Here is a tiny trained network, its code and every weight. The questions are about switching its units off for an input and a class, where a switched-off unit gives its printed mean instead of its output.

import numpy as np


def w(rows, s, z=0):
    codes = np.array(rows[::2]) - 128.0
    scale = np.full(codes.shape[1], s)
    scale[-1] = z or s
    return codes * scale


def f(y):
    return y / 2 * (1 + np.tanh(0.7978845608 * (y + 0.044715 * y**3)))


def log_softmax(a):
    a = a - a.max(-1, keepdims=True)
    return a - np.log(np.exp(a).sum(-1, keepdims=True))


def net(x, mask):
    res = np.array(x, float).reshape(1, 8) / 4 @ E
    y = f(res @ A[0][:, :-1].T + A[0][:, -1])
    res = res + np.where(mask, y, B[0][:, -1]) @ B[0][:, :-1]
    return log_softmax(res[-1] @ U[:, :-1].T + U[:, -1])


A, B = {}, {}
E = w([
[255,146,14,35,146,135,193,217,126,133],'x0',
[116,119,81,244,129,156,78,243,131,92],'x1',
[106,66,31,198,125,52,165,76,134,234],'x2',
[77,241,150,134,133,149,160,175,127,224],'x3',
[132,126,128,126,118,127,128,130,133,124],'x4',
[128,126,129,126,126,128,128,126,126,126],'x5',
[140,219,30,154,142,212,56,18,125,103],'x6',
[90,26,120,42,136,229,11,161,149,240],'x7',
],0.0036)
A[0] = w([
[191,14,99,123,134,114,117,69,126,28,188],'N0',
[146,144,171,20,131,107,189,20,139,145,52],'N1',
[139,178,127,176,137,67,205,120,115,56,19],'N2',
[202,137,64,77,144,137,159,180,107,144,16],'N3',
[142,173,133,180,122,87,188,107,117,79,45],'N4',
[118,51,223,113,121,59,198,227,129,149,32],'N5',
[129,79,38,183,144,63,154,95,135,221,32],'N6',
[139,195,67,138,137,162,76,68,129,126,22],'N7',
[154,187,215,58,141,181,81,181,129,39,47],'N8',
[100,254,148,148,142,149,169,158,137,237,155],'N9',
[110,78,114,79,117,172,70,145,120,177,26],'N10',
[63,112,230,222,143,133,93,71,112,141,4],'N11',
[121,124,86,254,131,154,92,248,134,81,71],'N12',
[190,141,55,80,134,137,177,187,120,132,52],'N13',
[106,68,115,84,148,176,73,147,116,185,29],'N14',
[128,182,65,139,130,188,93,61,129,104,34],'N15',
],0.0089,0.003)
B[0] = w([
[52,140,145,141,167,115,113,236,75,104,255],'N0',
[144,118,149,47,159,99,139,76,77,210,205],'N1',
[188,142,150,150,129,154,93,177,215,193,207],'N2',
[77,123,143,98,102,105,95,75,206,77,184],'N3',
[166,120,161,144,148,168,108,150,206,173,184],'N4',
[171,160,48,190,209,159,97,55,100,63,232],'N5',
[129,88,136,166,51,158,251,115,114,118,204],'N6',
[160,130,101,172,191,133,121,91,123,78,168],'N7',
[110,68,108,191,59,128,251,122,134,142,217],'N8',
[70,102,147,136,177,104,106,233,69,87,241],'N9',
[179,146,177,161,157,126,121,152,194,166,180],'N10',
[84,121,121,52,95,91,116,101,235,38,202],'N11',
[149,132,155,24,149,101,138,57,56,218,220],'N12',
[81,139,137,97,69,118,69,86,179,69,200],'N13',
[193,171,156,147,138,135,124,174,195,170,190],'N14',
[173,137,78,168,168,132,116,83,117,90,176],'N15',
],0.02,0.0041)
U = w([
[202,158,180,158,132,168,103,175,204,193,109],'0',
[62,124,125,68,66,95,89,80,190,58,99],'1',
[172,151,36,193,196,159,112,69,72,85,107],'2',
[113,57,121,176,41,156,253,129,96,148,108],'3',
[143,132,157,26,146,93,130,81,43,220,113],'4',
[118,140,124,131,112,140,111,155,100,137,250],'5',
[56,118,153,141,165,108,106,238,61,108,97],'6',
],0.0076,0.016)

Each question gives the input, the list of numbers given to net, and the class t.
The units are the neurons (one row each of A and B). Each row of codes is followed by its name. A weight is (code - 128) times the scale printed after its matrix; where a second scale follows, it is the last column's (A, B and U).
mask holds one flag per neuron, in row order. A switched-off neuron (its flag False) gives its mean, the last column of its row in B, instead of its output. The means were averaged over made-up inputs and are rounded, as every weight is.
A unit's drop is (log p(t) with every unit on - log p(t) with that unit switched off) / (log p(t) with every unit on - log p(t) with every unit switched off).
The circuit of an input: a set's keep is (log p(t) with only the set's units on - log p(t) with every unit switched off) / (log p(t) with every unit on - log p(t) with every unit switched off). Starting from the 12 units with the biggest drops (on a tie, the unit counted first), units are removed one at a time, each time the one whose removal leaves the highest keep (on an exact tie, the one counted first), for as long as the keep stays at least 0.8.
circuit, biggest first: the units of the circuit, biggest drop first
most important unit: the unit with the biggest drop
k most important neurons: the k neurons with the biggest drops, biggest first
drop when u is switched off: that unit's drop, to one decimal
input [3,8,-1,4,1,0,4,-5], class 4: most important unit : N12
input [-4,-6,8,8,3,4,8,4], class 2: 4 most important neurons : (N7 N15 N0 N8)
input [-3,6,1,-5,-5,0,2,-7], class 0: 2 most important neurons : (N2 N4)
input [3,-8,-7,1,-6,-2,-4,8], class 0: 4 most important neurons : (N14 N10 N12 N6)
input [-7,-6,6,-5,-2,-6,7,8], class 0: 3 most important neurons : (N14 N10 N5)
input [-4,2,8,6,-5,-6,-5,-5], class 3: 2 most important neurons : (N6 N0)
input [-5,8,-2,6,4,-5,5,-8], class 0: 3 most important neurons : (N2 N4 N1)
input [8,4,-8,1,3,6,8,7], class 1: 3 most important neurons : (N3 N13 N5)
input [8,7,0,6,-1,-5,-6,1], class 1: 2 most important neurons : (N13 N3)
input [3,-4,-2,-8,-7,3,0,6], class 6: 2 most important neurons : (N0 N2)
input [-7,-4,0,-8,1,-7,-3,3], class 6: 3 most important neurons : (N0 N13 N3)
input [1,6,0,6,-6,7,4,-3], class 4: 2 most important neurons : (N12 N0)
input [5,5,8,-6,3,-4,-5,-4], class 3: 2 most important neurons : (N6 N9)
input [-6,2,5,-2,2,-8,-4,4], class 1: 2 most important neurons : (N11 N8)
input [5,-3,-1,2,-5,4,7,5], class 2: 2 most important neurons : (N15 N7)
input [8,5,-4,-8,1,-6,-7,5], class 1: circuit, biggest first : (N3)
input [-3,-5,5,-7,7,-3,0,8], class 0: 2 most important neurons : (N14 N10)
input [-1,1,-1,-6,-5,0,-8,-6], class 2: drop when N5 is switched off : 1.9
input [5,6,-1,-3,-5,0,-8,4], class 2: drop when N11 is switched off : 0.0
input [6,8,-3,-7,6,-6,5,-7], class 4: circuit, biggest first : (N12)
input [1,2,-7,7,-6,-1,6,8], class 0: drop when N6 is switched off : 0.1
input [-2,-1,-8,-6,-4,-4,-8,-6], class 2: drop when N5 is switched off : 2.4
